Here is a tiny trained network, its code and every weight. The questions are about switching its units off for an input and a target symbol, where a switched-off unit gives its printed mean instead of its output.

import numpy as np


def w(rows, s, z=0):
    codes = np.array(rows[::2]) - 128.0
    scale = np.full(codes.shape[1], s)
    scale[-1] = z or s
    return codes * scale


def norm(h):
    return h / np.sqrt((h * h).mean(-1, keepdims=True) + 1e-5)


def f(y):
    return np.maximum(y, 0)


def softmax(a):
    e = np.exp(a - a.max(-1, keepdims=True))
    return e / e.sum(-1, keepdims=True)


def log_softmax(a):
    a = a - a.max(-1, keepdims=True)
    return a - np.log(np.exp(a).sum(-1, keepdims=True))


def net(x, mask):
    ids = ['βγδελμξπστψ'.index(c) for c in x.split()]
    T = len(ids)
    res = E[ids] + P[:T]
    u = 0
    for l in range(2):
        r = norm(res)
        for j in range(3):
            rows = slice(2 * j, 2 * j + 2)
            q, k, v = (r @ M[l][rows].T for M in (Q, K, V))
            z = softmax(np.where(np.tri(T) > 0, q @ k.T / 2**0.5, -1e9)) @ v
            o = O[l][rows]
            res = res + np.where(mask[u + j], z, o[:, -1]) @ o[:, :-1]
        u += 3
        y = f(norm(res) @ A[l][:, :-1].T + A[l][:, -1])
        res = res + np.where(mask[u : u + 4], y, B[l][:, -1]) @ B[l][:, :-1]
        u += 4
    return log_softmax(norm(res)[-1] @ U[:, :-1].T + U[:, -1])


Q, K, V, O, A, B = {}, {}, {}, {}, {}, {}
E = w([
[126,188,161,188,115,97],'β',
[114,184,153,183,114,107],'γ',
[101,184,158,159,125,93],'δ',
[101,228,124,144,98,99],'ε',
[140,184,152,75,155,38],'λ',
[127,180,158,149,131,64],'μ',
[2,123,140,79,145,105],'ξ',
[53,163,107,131,86,147],'π',
[87,147,75,34,145,107],'σ',
[193,147,54,67,164,151],'τ',
[172,109,57,123,100,203],'ψ',
],0.0058)
P = w([
[107,164,203,125,196,186],'0',
[94,219,89,188,191,135],'1',
[115,232,170,73,123,200],'2',
[106,183,82,192,181,107],'3',
[126,203,169,72,91,180],'4',
[104,156,78,190,157,95],'5',
[136,181,155,74,69,159],'6',
[107,134,72,188,136,80],'7',
[141,153,154,54,47,139],'8',
[108,113,68,189,112,61],'9',
[147,128,149,65,31,115],'10',
[113,91,67,179,86,40],'11',
[149,95,143,59,3,86],'12',
[119,70,63,174,53,17],'13',
],0.0063)
Q[0] = w([
[137,129,228,53,126,221],'0.h0',
[103,70,58,165,200,129],'0.h0',
[149,160,213,67,55,178],'0.h1',
[201,150,125,3,134,194],'0.h1',
[103,151,115,115,109,128],'0.h2',
[130,82,69,170,170,91],'0.h2',
],0.027)
K[0] = w([
[157,228,180,140,230,178],'0.h0',
[118,188,1,112,30,142],'0.h0',
[69,176,231,167,175,111],'0.h1',
[110,217,137,150,187,233],'0.h1',
[124,167,101,110,167,112],'0.h2',
[118,142,61,118,50,67],'0.h2',
],0.022)
V[0] = w([
[6,15,152,83,181,197],'0.h0',
[74,217,93,149,46,183],'0.h0',
[128,76,185,229,82,183],'0.h1',
[189,68,62,132,147,217],'0.h1',
[151,62,211,71,124,180],'0.h2',
[169,44,185,186,244,100],'0.h2',
],0.023)
O[0] = w([
[136,16,125,218,55,198,103],'0.h0',
[42,210,137,127,103,202,226],'0.h0',
[195,196,50,136,83,181,83],'0.h1',
[206,118,196,170,69,137,8],'0.h1',
[114,80,212,105,158,185,16],'0.h2',
[248,89,139,125,199,150,112],'0.h2',
],0.014,0.019)
A[0] = w([
[178,3,216,88,179,55,68],'0.n0',
[70,93,204,196,7,165,181],'0.n1',
[161,133,68,112,179,27,253],'0.n2',
[207,249,129,178,50,137,36],'0.n3',
],0.016,0.0031)
B[0] = w([
[155,189,5,120,74,161,172],'0.n0',
[163,167,165,68,155,27,203],'0.n1',
[91,141,206,120,86,161,252],'0.n2',
[67,42,139,105,92,175,180],'0.n3',
],0.019,0.011)
Q[1] = w([
[55,192,78,172,78,181],'1.h0',
[165,169,139,100,134,6],'1.h0',
[134,56,207,4,168,217],'1.h1',
[95,74,8,90,202,110],'1.h1',
[141,149,104,62,214,75],'1.h2',
[134,198,108,210,109,55],'1.h2',
],0.027)
K[1] = w([
[90,176,61,105,194,198],'1.h0',
[109,120,116,90,103,3],'1.h0',
[203,48,166,156,181,208],'1.h1',
[183,87,76,110,207,80],'1.h1',
[120,115,117,120,239,104],'1.h2',
[44,194,90,123,107,64],'1.h2',
],0.032)
V[1] = w([
[134,208,57,140,169,140],'1.h0',
[114,158,106,229,112,171],'1.h0',
[115,163,176,139,58,229],'1.h1',
[200,193,175,222,110,152],'1.h1',
[101,142,94,42,8,38],'1.h2',
[139,89,177,4,72,160],'1.h2',
],0.021)
O[1] = w([
[205,58,143,144,92,154,249],'1.h0',
[120,119,91,162,22,123,111],'1.h0',
[173,115,152,175,10,131,143],'1.h1',
[152,184,63,176,60,83,29],'1.h1',
[178,110,172,198,223,237,220],'1.h2',
[101,191,209,148,199,141,131],'1.h2',
],0.013,0.02)
A[1] = w([
[213,159,142,99,114,137,17],'1.n0',
[191,86,16,255,209,108,3],'1.n1',
[101,127,151,129,213,124,232],'1.n2',
[121,242,180,140,108,63,154],'1.n3',
],0.031,0.003)
B[1] = w([
[131,158,116,175,175,75,167],'1.n0',
[72,5,26,245,171,114,149],'1.n1',
[150,151,109,162,66,107,252],'1.n2',
[183,27,134,112,139,121,197],'1.n3',
],0.029,0.019)
U = w([
[200,214,89,141,190,63,251],'β',
[225,154,20,127,22,123,84],'γ',
[69,65,92,1,98,130,156],'δ',
[20,218,65,146,109,218,76],'ε',
[183,115,100,96,218,236,138],'λ',
[169,218,207,39,53,120,118],'μ',
[55,131,164,193,29,20,70],'ξ',
[171,127,215,193,85,233,161],'π',
[33,124,213,97,252,94,137],'σ',
[104,33,33,228,193,138,37],'τ',
[214,14,191,133,122,57,139],'ψ',
],0.0083,0.0029)

Each question gives the input, a string of symbols that net reads in full, and the target symbol t.
The units are the heads (2 rows each of Q, K, V and O) and the neurons (one row each of A and B). Each row of codes is followed by its name. A weight is (code - 128) times the scale printed after its matrix; where a second scale follows, it is the last column's (O, A, B and U).
mask holds one flag per unit, layer by layer, with each layer's heads first. A switched-off unit (its flag False) gives its mean, the last column of its rows in O or B, instead of its output. The means were averaged over made-up inputs and are rounded, as every weight is.
A unit's drop is (log p(t) with every unit on - log p(t) with that unit switched off) / (log p(t) with every unit on - log p(t) with every unit switched off).
The circuit of an input: a set's keep is (log p(t) with only the set's units on - log p(t) with every unit switched off) / (log p(t) with every unit on - log p(t) with every unit switched off). Starting from the 12 units with the biggest drops (on a tie, the unit counted first), units are removed one at a time, each time the one whose removal leaves the highest keep (on an exact tie, the one counted first), for as long as the keep stays at least 0.8.
units of the circuit, in order: the units of the circuit, biggest drop first
top k neurons: the k neurons with the biggest drops, biggest first
k most important neurons of layer l: the k neurons of layer l with the biggest drops, biggest first
heads that matter: for each layer, one digit per head in row order, 1 if its drop is at least 0.15 and else 0, layers parted by /
input δ τ τ π, target ψ: units of the circuit, in order : (0.h1)
input λ δ β ε τ ξ, target ψ: heads that matter : 010 / 000
input γ λ γ μ π ξ, target ε: heads that matter : 100 / 000
input λ π γ δ λ β β, target λ: top 2 neurons : (0.n0 0.n2)
input ξ δ τ β μ π δ γ δ ξ σ ε τ, target ξ: top 2 neurons : (1.n2 0.n1)
input β τ δ δ π λ β β ψ τ ψ β β ε, target δ: units of the circuit, in order : (0.h0 1.n3 0.h2 1.n0)
input π π ξ λ π γ β δ γ, target π: units of the circuit, in order : (0.n1 0.h0 1.h2)
input δ β δ μ β β γ τ β π δ γ λ, target δ: heads that matter : 001 / 001
input μ β ψ δ π ε δ μ δ, target μ: top 2 neurons : (0.n2 1.n2)
input ε β λ, target ε: heads that matter : 000 / 000
input β β β ε δ, target β: heads that matter : 111 / 001
input μ γ δ β β λ ε γ δ, target μ: heads that matter : 011 / 001
input σ ε δ δ δ ψ γ γ ε μ μ τ δ, target σ: units of the circuit, in order : (0.h2 1.h0)
input π π μ δ π μ, target ε: units of the circuit, in order : (0.h0)
input δ ξ ξ β σ β, target ξ: units of the circuit, in order : (0.h1 1.n2)
input ε β ε ξ δ, target ε: heads that matter : 000 / 000
input ξ δ ε ε, target δ: heads that matter : 101 / 000
input μ β γ γ ε β π, target μ: top 3 neurons : (0.n2 1.n2 1.n3)
input ξ β β β β, target ξ: 2 most important neurons of layer 0 : (0.n1 0.n2)
input ξ γ μ ψ π β λ γ τ μ, target ψ: top neuron : (1.n3)
